Below are the code and all the weights of a small trained network. Each question names an input and a class and asks about switching units off, where a switched-off unit gives its printed mean instead of its output.

import numpy as np


def w(rows, s, z=0):
    codes = np.array(rows[::2]) - 128.0
    scale = np.full(codes.shape[1], s)
    scale[-1] = z or s
    return codes * scale


def f(y):
    return np.maximum(y, 0)


def log_softmax(a):
    a = a - a.max(-1, keepdims=True)
    return a - np.log(np.exp(a).sum(-1, keepdims=True))


def net(x, mask):
    res = np.array(x, float).reshape(1, 8) / 4 @ E
    y = f(res @ A[0][:, :-1].T + A[0][:, -1])
    res = res + np.where(mask, y, B[0][:, -1]) @ B[0][:, :-1]
    return log_softmax(res[-1] @ U[:, :-1].T + U[:, -1])


A, B = {}, {}
E = w([
[254,78,123,27,197,115,71],'x0',
[201,5,136,228,42,44,107],'x1',
[128,126,128,126,128,128,129],'x2',
[127,128,131,127,128,129,132],'x3',
[32,78,142,78,190,8,165],'x4',
[86,49,122,19,5,180,178],'x5',
[96,28,131,171,211,219,164],'x6',
[126,131,130,129,129,128,129],'x7',
],0.0032)
A[0] = w([
[149,142,126,198,183,113,112,101],'n0',
[148,170,139,185,189,101,116,76],'n1',
[164,47,115,186,83,79,110,70],'n2',
[119,112,130,107,105,128,129,255],'n3',
[157,65,124,173,87,86,117,75],'n4',
[111,90,138,66,67,158,143,88],'n5',
[191,108,122,64,162,123,109,82],'n6',
[63,156,138,180,85,129,152,75],'n7',
[89,146,133,158,101,129,143,92],'n8',
[153,177,139,196,201,95,122,73],'n9',
[107,87,134,72,66,158,139,73],'n10',
[184,108,130,68,158,122,112,82],'n11',
[98,34,120,161,205,217,153,68],'n12',
[90,201,113,66,187,190,115,70],'n13',
[159,129,127,97,149,106,118,198],'n14',
[181,109,126,71,154,122,114,81],'n15',
[162,255,130,60,36,13,109,58],'n16',
[111,161,132,99,149,150,131,85],'n17',
[121,115,125,104,104,141,134,93],'n18',
[186,155,134,149,94,206,123,82],'n19',
[24,174,125,215,79,129,142,81],'n20',
[100,175,128,86,160,161,129,67],'n21',
[160,52,136,174,93,93,121,78],'n22',
[184,151,137,147,96,196,122,78],'n23',
[95,179,128,86,159,163,128,69],'n24',
[186,151,137,150,92,202,122,76],'n25',
[173,111,126,80,149,122,117,86],'n26',
[147,170,143,182,185,100,124,73],'n27',
[156,73,123,176,95,88,120,82],'n28',
[76,101,143,95,168,50,134,81],'n29',
[112,91,137,77,73,154,141,79],'n30',
[118,133,130,131,129,131,127,117],'n31',
[194,108,131,62,163,124,109,83],'n32',
[109,82,136,61,56,164,145,73],'n33',
[96,193,131,72,163,172,129,65],'n34',
[112,92,133,80,75,154,139,78],'n35',
[55,163,135,188,85,125,149,80],'n36',
[168,170,120,145,97,205,65,123],'n37',
[163,114,125,90,144,125,119,93],'n38',
[103,61,147,167,201,195,133,119],'n39',
[78,104,148,92,172,44,145,72],'n40',
[49,81,140,77,178,29,128,87],'n41',
[143,159,149,173,175,107,120,75],'n42',
[109,63,122,151,181,189,147,79],'n43',
],0.0074,0.0056)
B[0] = w([
[116,135,100,106,173,91,130,155],'n0',
[142,140,101,104,174,84,119,149],'n1',
[145,167,197,91,118,138,167,158],'n2',
[15,146,146,174,176,108,135,253],'n3',
[145,156,186,100,120,133,159,151],'n4',
[158,142,103,122,182,80,106,155],'n5',
[141,87,141,111,147,178,94,151],'n6',
[145,92,134,101,153,182,100,150],'n7',
[139,109,131,112,145,160,111,140],'n8',
[143,140,90,95,179,78,117,155],'n9',
[159,143,101,108,175,82,112,149],'n10',
[139,93,138,110,145,175,96,147],'n11',
[154,138,122,139,39,102,51,160],'n12',
[149,154,205,95,107,116,183,166],'n13',
[60,116,144,148,152,146,120,198],'n14',
[138,96,136,107,145,170,98,145],'n15',
[144,139,119,151,2,93,27,176],'n16',
[135,145,160,114,122,123,147,138],'n17',
[139,133,119,119,146,109,124,132],'n18',
[148,111,81,154,112,142,184,152],'n19',
[129,61,143,92,161,204,92,172],'n20',
[142,158,171,108,119,126,156,143],'n21',
[135,165,183,94,116,136,164,154],'n22',
[156,111,88,155,118,142,176,147],'n23',
[141,156,177,106,118,121,161,146],'n24',
[156,109,84,156,116,142,180,149],'n25',
[137,102,135,110,143,162,103,141],'n26',
[145,137,102,102,170,85,119,146],'n27',
[138,156,174,95,119,139,159,150],'n28',
[162,117,91,158,112,154,186,151],'n29',
[156,143,105,114,173,88,112,147],'n30',
[133,124,130,122,126,128,130,129],'n31',
[142,85,143,114,150,180,92,153],'n32',
[163,146,94,108,184,75,108,156],'n33',
[148,158,190,102,119,116,168,153],'n34',
[154,141,105,111,168,89,115,145],'n35',
[142,87,137,102,156,190,96,156],'n36',
[113,100,98,161,121,133,192,171],'n37',
[134,108,134,113,140,154,110,138],'n38',
[101,142,130,144,64,108,77,170],'n39',
[169,111,92,160,113,157,190,151],'n40',
[158,123,76,176,107,162,206,168],'n41',
[147,137,111,111,164,91,119,140],'n42',
[148,130,127,138,69,107,75,147],'n43',
],0.034,0.0057)
U = w([
[156,195,242,64,107,125,197,78],'0',
[170,150,50,88,222,34,93,83],'1',
[135,25,143,90,163,231,64,82],'2',
[163,95,46,229,94,163,230,90],'3',
[130,148,120,168,2,86,24,78],'4',
[44,135,139,156,148,120,129,254],'5',
[46,137,138,152,149,118,131,239],'6',
],0.0053,0.0063)

Each question gives the input, the list of numbers given to net, and the class t.
The units are the neurons (one row each of A and B). Each row of codes is followed by its name. A weight is (code - 128) times the scale printed after its matrix; where a second scale follows, it is the last column's (A, B and U).
mask holds one flag per neuron, in row order. A switched-off neuron (its flag False) gives its mean, the last column of its row in B, instead of its output. The means were averaged over made-up inputs and are rounded, as every weight is.
A unit's drop is (log p(t) with every unit on - log p(t) with that unit switched off) / (log p(t) with every unit on - log p(t) with every unit switched off).
The circuit of an input: a set's keep is (log p(t) with only the set's units on - log p(t) with every unit switched off) / (log p(t) with every unit on - log p(t) with every unit switched off). Starting from the 12 units with the biggest drops (on a tie, the unit counted first), units are removed one at a time, each time the one whose removal leaves the highest keep (on an exact tie, the one counted first), for as long as the keep stays at least 0.8.
circuit, biggest first: the units of the circuit, biggest drop first
unit that matters most: the unit with the biggest drop
k most important neurons: the k neurons with the biggest drops, biggest first
input [-1,-7,-5,3,-8,-3,-1,5], class 3: circuit, biggest first => n37, n19
input [-6,-7,1,3,-3,7,3,2], class 0: 4 most important neurons => n13, n34, n24, n21
input [-5,-7,-7,3,-1,3,-6,0], class 0: circuit, biggest first => n13, n34
input [5,6,-5,-6,6,-1,4,4], class 0: unit that matters most => n2
input [-7,-4,-1,-6,5,-6,-1,-7], class 2: 2 most important neurons => n20, n36
input [-8,1,1,8,3,8,-7,5], class 1: circuit, biggest first => n33, n5
input [3,5,3,-3,-4,-1,7,-1], class 4: 3 most important neurons => n12, n39, n43
input [6,2,-7,0,-1,4,7,5], class 4: circuit, biggest first => n12, n39
input [7,3,7,-4,-3,6,-2,-4], class 2: 3 most important neurons => n32, n6, n11
input [-3,-7,0,6,-7,-8,5,4], class 1: 2 most important neurons => n9, n1
input [7,-2,1,-4,7,6,-4,-3], class 2: circuit, biggest first => n32, n6
input [-2,8,7,-5,-6,-7,5,7], class 0: circuit, biggest first => n2, n22
input [-2,4,1,-4,-5,0,7,5], class 4: circuit, biggest first => n12, n39
input [-8,-2,-2,6,-6,-6,1,-1], class 2: circuit, biggest first => n20
input [7,7,7,-6,5,7,-1,-2], class 0: 3 most important neurons => n2, n22, n4
input [-6,0,-6,0,-4,0,-1,-3], class 2: circuit, biggest first => n20, n36
input [-3,-7,-5,-4,5,7,7,-6], class 0: 2 most important neurons => n13, n34
input [6,8,-6,-8,8,6,-4,2], class 0: 4 most important neurons => n2, n22, n4, n28
input [7,4,5,1,4,-7,-8,-7], class 4: 2 most important neurons => n16, n20
input [-6,-2,-1,-5,-3,-7,8,4], class 4: circuit, biggest first => n12
input [7,-6,0,-8,-1,-8,-4,4], class 1: 3 most important neurons => n9, n1, n27
input [6,-1,-3,7,1,-7,1,2], class 1: circuit, biggest first => n9, n1
input [-7,0,-3,5,-8,-2,7,8], class 3: circuit, biggest first => n19, n25
input [0,-1,0,0,8,-1,8,-3], class 3: 4 most important neurons => n41, n40, n29, n16
input [5,1,8,4,-1,5,1,-3], class 1: 2 most important neurons => n33, n5
input [3,3,5,3,4,6,7,-6], class 4: 2 most important neurons => n12, n39
input [-3,-7,0,-3,8,1,-7,-8], class 3: 2 most important neurons => n41, n40
input [-8,2,-1,0,3,-7,-6,-5], class 2: circuit, biggest first => n20
input [7,-5,7,7,0,-6,-3,-7], class 2: circuit, biggest first => n32, n6
